Small tables with named rows and columns. After each table, cells are looked up by row and column.

runafo =
,rivuf,vaduke,les,mesid,lumanaf,fisole
pegi,-103,-427,-111,-628,-677,733
terasaz,-93,263,-268,-334,-297,876
fuf,-83,-184,46,-394,-523,485
rarafo,22,409,-183,-684,-676,625
fosagam,-215,78,-363,-635,-908,110

terasaz, rivuf: -93
rarafo, rivuf: 22
fosagam, vaduke: 78
pegi, rivuf: -103
rarafo, mesid: -684
fosagam, rivuf: -215
fosagam, mesid: -635
fuf, les: 46
rarafo, vaduke: 409
fuf, mesid: -394
terasaz, lumanaf: -297
pegi, lumanaf: -677
terasaz, vaduke: 263
fuf, lumanaf: -523
fosagam, fisole: 110
terasaz, mesid: -334
rarafo, les: -183
Which row has the largest vaduke? rarafo

dev:
	mabir	kerenom	zik	ged	zus	tur	gamuzi	mer
pel	65208	61816	61055	65310	60856	59194	57388	56125
selug	63582	61260	60938	65753	60660	58894	56328	54541
legeri	64546	62601	61100	68305	60272	57473	53794	51010
feke	64690	60296	60999	72882	61065	60852	63611	60933
bafusi	56537	59166	60614	67949	60346	59235	57536	53496
fome	61682	59474	60831	68065	61115	61660	64094	62358
lak	63168	58222	60774	75985	61514	63598	71580	68474
dov	49211	54197	59982	68438	61142	64862	71819	67635
mufub	59008	57195	60672	70557	61604	65142	73579	72074
nake	53455	56719	59945	63321	60735	62769	65842	62273
lozepu	76733	66954	61730	50986	61481	60630	58452	64721
tozoz	77849	68684	62340	55552	61666	58435	55113	59797
nik	40012	58713	60527	24246	60618	61365	49505	56217

nik, tur -> 61365
dov, mabir -> 49211
tozoz, zus -> 61666
mufub, zus -> 61604
feke, mabir -> 64690
mufub, kerenom -> 57195
fome, mer -> 62358
pel, kerenom -> 61816
tozoz, gamuzi -> 55113
nake, mer -> 62273
Row with the largest kerenom: tozoz

movof =
         leg  sen  mar  dok  pir  buvo
zav      135  174  158  191  172   148
suvikeb  157  163  160  162  161   157
ramev    227  228  158   90  155    15

What is the mar of ramev in movof?
158
What is the buvo of ramev in movof?
15
What is the dok of ramev in movof?
90
What is the buvo of zav in movof?
148
What is the sen of ramev in movof?
228
What is the mar of suvikeb in movof?
160
What is the pir of zav in movof?
172
What is the mar of zav in movof?
158
What is the pir of ramev in movof?
155
What is the sen of suvikeb in movof?
163
What is the buvo of suvikeb in movof?
157
What is the leg of zav in movof?
135
What is the pir of suvikeb in movof?
161
What is the dok of zav in movof?
191
What is the sen of zav in movof?
174
Which row has the largest leg? ramev

mirute:
,kefi,zifatu
mub,153,116
val,21,109
fil,136,95
beti,79,164
zitapi,149,105
fis,158,94
bepin,142,188
rebor,110,79
gabu,87,192

zifatu of val: 109
zifatu of zitapi: 105
zifatu of fis: 94
zifatu of rebor: 79
kefi of zitapi: 149
kefi of val: 21
kefi of gabu: 87
kefi of beti: 79
kefi of bepin: 142
zifatu of bepin: 188
zifatu of fil: 95
zifatu of gabu: 192

nuneb
         vigam  livol   tibi
tep       0.20   0.07   0.30
givezu    0.26   0.05  -0.26
nes       0.25   0.04   0.18
dadibug   0.32   0.06   0.39
luzat    -0.42   0.01  -0.50
dako      0.10   0.07   0.18
lutuka   -0.13   0.03   0.12
nagub    -0.09   0.05  -0.04
det       0.45   0.05   0.55
tola      0.11   0.08  -0.10
nar       0.15   0.02   0.06
gusaz     0.03  -0.03   0.02
derasop  -0.92   0.00   0.05

vigam of dako: 0.10
tibi of det: 0.55
livol of tola: 0.08
tibi of tep: 0.30
vigam of nes: 0.25
tibi of luzat: -0.50
tibi of givezu: -0.26
livol of lutuka: 0.03
livol of det: 0.05
vigam of luzat: -0.42
vigam of nar: 0.15
vigam of tola: 0.11
tibi of lutuka: 0.12
livol of givezu: 0.05
livol of gusaz: -0.03
tibi of derasop: 0.05

dit:
cols = fimik, lipuvud, nud
bidod: [50, 55, 63]
bekuni: [39, 49, 74]
sobuz: [53, 73, 45]
pite: [66, 61, 49]
detef: [48, 53, 64]
faduf: [45, 45, 53]
mumin: [49, 54, 65]
bukemug: [38, 50, 72]
tevi: [50, 53, 64]
sas: [11, 97, 39]

detef, fimik -> 48
pite, lipuvud -> 61
sobuz, fimik -> 53
sas, nud -> 39
bidod, fimik -> 50
faduf, lipuvud -> 45
bekuni, nud -> 74
bidod, lipuvud -> 55
mumin, fimik -> 49
tevi, nud -> 64

rapan =
	lenaga	vukuret	lokilip	gaterep	vis	vudo
gakis	5.00	-9.18	6.58	6.96	3.69	6.66
ran	5.10	-9.27	6.27	7.04	3.85	6.79
daz	-4.40	-1.32	-4.21	0.60	-3.34	-4.13
gekub	4.25	-9.74	5.85	6.37	2.76	5.60
per	4.86	-9.28	6.54	6.87	3.48	6.44

What is the vukuret of gakis in rapan?
-9.18
What is the vudo of per in rapan?
6.44
What is the vukuret of per in rapan?
-9.28
What is the vis of daz in rapan?
-3.34
What is the vudo of gekub in rapan?
5.60
What is the vukuret of daz in rapan?
-1.32
What is the vis of ran in rapan?
3.85
What is the lenaga of gakis in rapan?
5.00
What is the lenaga of per in rapan?
4.86
What is the gaterep of daz in rapan?
0.60
What is the lenaga of ran in rapan?
5.10
What is the lenaga of gekub in rapan?
4.25
What is the gaterep of ran in rapan?
7.04
What is the vis of per in rapan?
3.48
What is the vis of gakis in rapan?
3.69
What is the vudo of daz in rapan?
-4.13
What is the vudo of gakis in rapan?
6.66
What is the gaterep of gakis in rapan?
6.96
What is the lenaga of daz in rapan?
-4.40

